Below are the code and all the weights of a small trained network. Each question names an input and a class and asks about switching units off, where a switched-off unit gives its printed mean instead of its output.

import numpy as np


def w(rows, s, z=0):
    codes = np.array(rows[::2]) - 128.0
    scale = np.full(codes.shape[1], s)
    scale[-1] = z or s
    return codes * scale


def f(y):
    return y / 2 * (1 + np.tanh(0.7978845608 * (y + 0.044715 * y**3)))


def log_softmax(a):
    a = a - a.max(-1, keepdims=True)
    return a - np.log(np.exp(a).sum(-1, keepdims=True))


def net(x, mask):
    res = np.array(x, float).reshape(1, 6) / 4 @ E
    y = f(res @ A[0][:, :-1].T + A[0][:, -1])
    res = res + np.where(mask, y, B[0][:, -1]) @ B[0][:, :-1]
    return log_softmax(res[-1] @ U[:, :-1].T + U[:, -1])


A, B = {}, {}
E = w([
[87,161,136,126,105,134,140,116,128,112,154],'x0',
[156,153,134,152,128,129,114,126,108,100,138],'x1',
[173,224,104,116,104,107,124,147,232,158,120],'x2',
[69,127,112,253,124,159,139,241,120,154,120],'x3',
[110,135,116,101,151,137,135,135,108,172,118],'x4',
[184,141,194,90,74,198,207,181,117,126,116],'x5',
],0.015)
A[0] = w([
[163,160,89,87,205,119,95,51,130,95,152,183],'n1',
[74,102,97,255,194,107,84,164,127,151,178,192],'n2',
[174,179,173,152,84,214,197,227,154,159,103,114],'n3',
[87,92,118,69,185,87,71,28,102,110,156,254],'n4',
[140,101,54,114,120,131,162,125,142,147,133,88],'n5',
[101,89,116,164,165,200,160,175,65,112,117,183],'n6',
[192,96,181,26,94,204,183,124,109,112,152,115],'n7',
[121,65,131,147,155,159,143,80,44,93,166,248],'n8',
[157,211,88,125,124,88,123,113,232,185,135,194],'n9',
[221,176,188,31,74,155,176,104,121,144,71,176],'n10',
[118,201,67,174,121,142,107,179,184,161,90,141],'n11',
],0.0099,0.0063)
B[0] = w([
[167,163,71,118,119,124,139,107,202,113,125,212],'n1',
[73,76,146,160,157,50,90,150,106,172,143,251],'n2',
[124,95,144,93,6,137,115,105,118,121,12,233],'n3',
[123,138,74,99,98,135,107,54,154,69,111,248],'n4',
[134,157,135,140,95,146,106,135,139,139,120,131],'n5',
[85,56,117,176,109,136,176,124,105,113,129,209],'n6',
[136,114,194,83,163,154,132,136,124,112,160,232],'n7',
[108,51,149,94,140,158,173,50,117,61,80,224],'n8',
[169,202,101,177,112,96,114,157,183,157,159,223],'n9',
[140,145,175,47,126,62,122,132,146,120,167,251],'n10',
[98,145,80,123,108,63,38,114,95,123,98,201],'n11',
],0.013,0.02)
U = w([
[117,108,45,79,72,133,91,82,138,88,12,251],'0',
[126,97,162,49,180,186,174,125,104,81,156,237],'1',
[179,188,1,142,174,134,116,132,209,141,162,19],'2',
[183,193,188,96,113,97,143,162,162,165,150,57],'3',
[35,81,101,162,207,86,113,131,102,116,146,96],'4',
[91,76,153,170,76,195,208,188,74,128,59,17],'5',
[109,183,63,229,147,102,53,200,87,190,143,64],'6',
],0.0092,0.0028)

Each question gives the input, the list of numbers given to net, and the class t.
The units are the neurons (one row each of A and B). Each row of codes is followed by its name. A weight is (code - 128) times the scale printed after its matrix; where a second scale follows, it is the last column's (A, B and U).
mask holds one flag per neuron, in row order. A switched-off neuron (its flag False) gives its mean, the last column of its row in B, instead of its output. The means were averaged over made-up inputs and are rounded, as every weight is.
A unit's drop is (log p(t) with every unit on - log p(t) with that unit switched off) / (log p(t) with every unit on - log p(t) with every unit switched off).
The circuit of an input: a set's keep is (log p(t) with only the set's units on - log p(t) with every unit switched off) / (log p(t) with every unit on - log p(t) with every unit switched off). Starting from all 11 units, units are removed one at a time, each time the one whose removal leaves the highest keep (on an exact tie, the one counted first), for as long as the keep stays at least 0.8.
units of the circuit, in order: the units of the circuit, biggest drop first
top k neurons: the k neurons with the biggest drops, biggest first
drop when u is switched off: that unit's drop, to one decimal
input [-5,-7,8,-1,-7,0], class 2: units of the circuit, in order : n9
input [-3,-3,1,0,0,0], class 2: units of the circuit, in order : n3, n8
input [-8,4,1,-7,-6,0], class 2: units of the circuit, in order : n3, n1
input [2,-5,-6,-8,8,1], class 1: top 3 neurons : n7, n3, n11
input [-3,1,7,7,8,0], class 6: top 3 neurons : n9, n8, n4
input [2,-6,0,8,7,-6], class 4: top 4 neurons : n2, n9, n6, n1
input [8,-5,8,-1,0,5], class 3: top 2 neurons : n9, n10
input [6,1,0,6,-6,-6], class 4: top 2 neurons : n9, n2
input [7,1,0,6,-2,6], class 5: top 3 neurons : n4, n6, n1
input [-6,-6,-7,0,6,8], class 1: top 2 neurons : n7, n10
input [2,1,-3,1,7,-3], class 4: top 2 neurons : n3, n2
input [-5,5,-7,1,7,-5], class 4: top 2 neurons : n2, n3
input [-3,-8,-1,5,6,1], class 5: drop when n4 is switched off : 0.2
input [0,-3,-2,6,3,-1], class 4: units of the circuit, in order : n2
input [-4,7,-1,5,-8,3], class 5: drop when n4 is switched off : 0.3
input [-7,6,7,-7,-6,7], class 3: drop when n5 is switched off : 0.0
